Below are the code and all the weights of a small trained network. Each question names an input and a target symbol and asks about switching units off, where a switched-off unit gives its printed mean instead of its output.

import numpy as np


def w(rows, s, z=0):
    codes = np.array(rows[::2]) - 128.0
    scale = np.full(codes.shape[1], s)
    scale[-1] = z or s
    return codes * scale


def norm(h):
    return h / np.sqrt((h * h).mean(-1, keepdims=True) + 1e-5)


def softmax(a):
    e = np.exp(a - a.max(-1, keepdims=True))
    return e / e.sum(-1, keepdims=True)


def log_softmax(a):
    a = a - a.max(-1, keepdims=True)
    return a - np.log(np.exp(a).sum(-1, keepdims=True))


def net(x, mask):
    ids = ['αβδζηξτφ'.index(c) for c in x.split()]
    T = len(ids)
    res = E[ids] + P[:T]
    u = 0
    for l in range(3):
        r = norm(res)
        for j in range(2):
            rows = slice(2 * j, 2 * j + 2)
            q, k, v = (r @ M[l][rows].T for M in (Q, K, V))
            z = softmax(np.where(np.tri(T) > 0, q @ k.T / 2**0.5, -1e9)) @ v
            o = O[l][rows]
            res = res + np.where(mask[u + j], z, o[:, -1]) @ o[:, :-1]
        u += 2
    return log_softmax(norm(res)[-1] @ U[:, :-1].T + U[:, -1])


Q, K, V, O = {}, {}, {}, {}
E = w([
[34,195,99,134,128,199,143,153,4],'α',
[83,153,164,43,100,152,38,149,21],'β',
[50,234,79,95,173,172,134,135,36],'δ',
[222,194,121,108,79,167,138,200,91],'ζ',
[116,235,216,64,93,119,202,159,111],'η',
[168,113,88,132,158,57,172,237,33],'ξ',
[101,156,92,165,18,69,101,149,134],'τ',
[73,122,107,59,120,138,153,249,204],'φ',
],0.0011)
P = w([
[138,53,137,126,146,114,140,78,169],'0',
[135,177,216,151,170,109,53,155,151],'1',
[129,190,182,157,162,113,63,153,135],'2',
[122,193,164,153,146,115,81,141,129],'3',
[123,184,144,140,119,111,94,144,122],'4',
[121,172,127,118,88,103,112,133,116],'5',
[120,149,101,110,52,100,128,134,118],'6',
[120,138,98,102,29,120,136,150,120],'7',
[118,138,98,87,2,117,133,171,111],'8',
],0.0012)
Q[0] = w([
[149,77,134,215,237,183,106,4,148],'0.h0',
[116,48,84,187,97,116,85,78,181],'0.h0',
[25,209,165,72,68,183,108,90,102],'0.h1',
[112,133,68,81,19,73,151,241,130],'0.h1',
],0.0036)
K[0] = w([
[24,255,175,182,178,119,78,195,80],'0.h0',
[145,191,116,144,230,193,197,179,87],'0.h0',
[159,78,50,136,126,36,194,246,45],'0.h1',
[121,14,39,119,69,133,189,39,136],'0.h1',
],0.0031)
V[0] = w([
[48,175,59,165,61,30,74,129,134],'0.h0',
[151,143,174,83,102,112,78,39,108],'0.h0',
[81,111,149,91,187,169,90,155,94],'0.h1',
[72,127,153,125,81,228,80,104,252],'0.h1',
],0.002)
O[0] = w([
[151,145,152,103,169,48,57,73,151,246],'0.h0',
[86,25,69,162,111,136,79,121,171,183],'0.h0',
[172,131,110,91,57,86,174,125,182,236],'0.h1',
[5,193,172,76,75,145,109,58,144,2],'0.h1',
],0.0022,0.00088)
Q[1] = w([
[100,118,74,123,66,84,118,173,136],'1.h0',
[129,90,158,151,223,201,131,58,145],'1.h0',
[162,226,150,98,99,106,124,218,89],'1.h1',
[124,70,134,166,168,129,189,84,253],'1.h1',
],0.0041)
K[1] = w([
[104,56,62,80,69,181,249,79,111],'1.h0',
[181,223,203,214,179,122,63,116,125],'1.h0',
[106,95,86,145,14,4,67,203,195],'1.h1',
[80,108,161,121,243,213,79,134,82],'1.h1',
],0.0034)
V[1] = w([
[92,121,224,184,82,110,124,75,36],'1.h0',
[97,153,159,116,179,53,112,254,174],'1.h0',
[210,170,224,36,194,141,160,113,222],'1.h1',
[152,84,47,172,25,114,157,130,253],'1.h1',
],0.0018)
O[1] = w([
[189,46,222,191,98,143,145,99,140,123],'1.h0',
[106,66,54,124,79,81,73,204,172,254],'1.h0',
[145,137,92,3,149,173,161,105,180,34],'1.h1',
[163,235,138,188,186,56,71,119,175,104],'1.h1',
],0.0024,0.00044)
Q[2] = w([
[100,218,76,104,102,153,75,183,47],'2.h0',
[119,176,133,128,64,90,1,150,78],'2.h0',
[152,75,128,148,199,146,144,88,129],'2.h1',
[116,142,60,117,54,71,114,177,134],'2.h1',
],0.0053)
K[2] = w([
[185,108,118,113,2,59,189,159,154],'2.h0',
[148,189,92,154,80,61,179,105,159],'2.h0',
[125,165,101,134,101,126,65,216,112],'2.h1',
[113,105,103,176,166,150,183,58,109],'2.h1',
],0.0056)
V[2] = w([
[250,93,148,87,127,159,51,125,82],'2.h0',
[208,166,203,143,11,90,184,173,159],'2.h0',
[191,164,72,163,92,142,62,164,42],'2.h1',
[154,169,148,34,65,53,80,217,113],'2.h1',
],0.0019)
O[2] = w([
[240,102,149,31,101,104,110,61,66,135],'2.h0',
[123,107,121,121,253,121,239,18,206,255],'2.h0',
[136,222,144,144,90,233,89,41,160,157],'2.h1',
[135,60,74,208,130,180,118,57,236,180],'2.h1',
],0.0022,0.0017)
U = w([
[254,99,78,145,152,173,135,153,125,65],'α',
[136,55,142,168,176,61,187,181,59,2],'β',
[79,202,64,54,123,96,111,174,138,216],'δ',
[120,148,150,231,151,58,66,63,187,109],'ζ',
[112,41,164,91,77,129,56,83,101,144],'η',
[152,154,204,68,149,146,194,56,126,160],'ξ',
[64,67,119,82,133,170,181,123,212,178],'τ',
[75,153,129,164,70,204,144,156,52,97],'φ',
],0.0061,0.00091)

Each question gives the input, a string of symbols that net reads in full, and the target symbol t.
The units are the heads (2 rows each of Q, K, V and O). Each row of codes is followed by its name. A weight is (code - 128) times the scale printed after its matrix; where a second scale follows, it is the last column's (O and U).
mask holds one flag per head, layer by layer. A switched-off head (its flag False) gives its mean, the last column of its rows in O, instead of its output. The means were averaged over made-up inputs and are rounded, as every weight is.
A unit's drop is (log p(t) with every unit on - log p(t) with that unit switched off) / (log p(t) with every unit on - log p(t) with every unit switched off).
The circuit of an input: a set's keep is (log p(t) with only the set's units on - log p(t) with every unit switched off) / (log p(t) with every unit on - log p(t) with every unit switched off). Starting from all 6 units, units are removed one at a time, each time the one whose removal leaves the highest keep (on an exact tie, the one counted first), for as long as the keep stays at least 0.8.
circuit, biggest first: the units of the circuit, biggest drop first
most important unit: the unit with the biggest drop
which heads matter: for each layer, one digit per head in row order, 1 if its drop is at least 0.15 and else 0, layers parted by /
input φ φ δ α β η ζ δ α, target τ: circuit, biggest first => 2.h1; 2.h0
input η φ δ α η ξ τ, target β: circuit, biggest first => 2.h1; 0.h1; 0.h0
input δ ξ τ β τ δ, target ζ: circuit, biggest first => 1.h1
input τ δ β δ τ, target η: circuit, biggest first => 0.h1; 0.h0; 1.h1; 2.h0
input φ β φ δ τ δ φ β, target τ: which heads matter => 11 / 00 / 11
input β α η β τ ζ, target ζ: circuit, biggest first => 1.h1; 0.h0
input β η ζ α τ φ τ δ ξ, target ζ: circuit, biggest first => 1.h1; 2.h1
input η δ δ, target β: circuit, biggest first => 2.h1; 0.h1; 1.h0
input ξ β δ, target α: circuit, biggest first => 0.h1; 2.h0
input φ ζ δ η β, target τ: circuit, biggest first => 2.h1; 0.h1; 1.h1
input τ φ η α β α β η, target η: which heads matter => 11 / 11 / 10
input α τ α δ ζ β, target ξ: which heads matter => 00 / 10 / 10
input β δ τ δ, target ζ: circuit, biggest first => 1.h1; 0.h0
input ζ ξ η ξ ζ δ φ ξ β, target φ: most important unit => 0.h0
input α β δ α β δ ζ, target ξ: which heads matter => 00 / 10 / 10
input τ τ β τ φ ξ δ α, target η: circuit, biggest first => 0.h0; 0.h1; 1.h0; 2.h0
input δ δ ξ, target δ: which heads matter => 01 / 10 / 10
input δ δ α δ, target φ: which heads matter => 00 / 01 / 10
input β δ ζ ζ ζ β ξ, target ζ: which heads matter => 10 / 01 / 01
input ξ ζ φ η β, target α: most important unit => 0.h1
input τ α δ δ β φ, target η: which heads matter => 11 / 01 / 10
input δ ζ φ τ φ η, target δ: which heads matter => 00 / 10 / 00
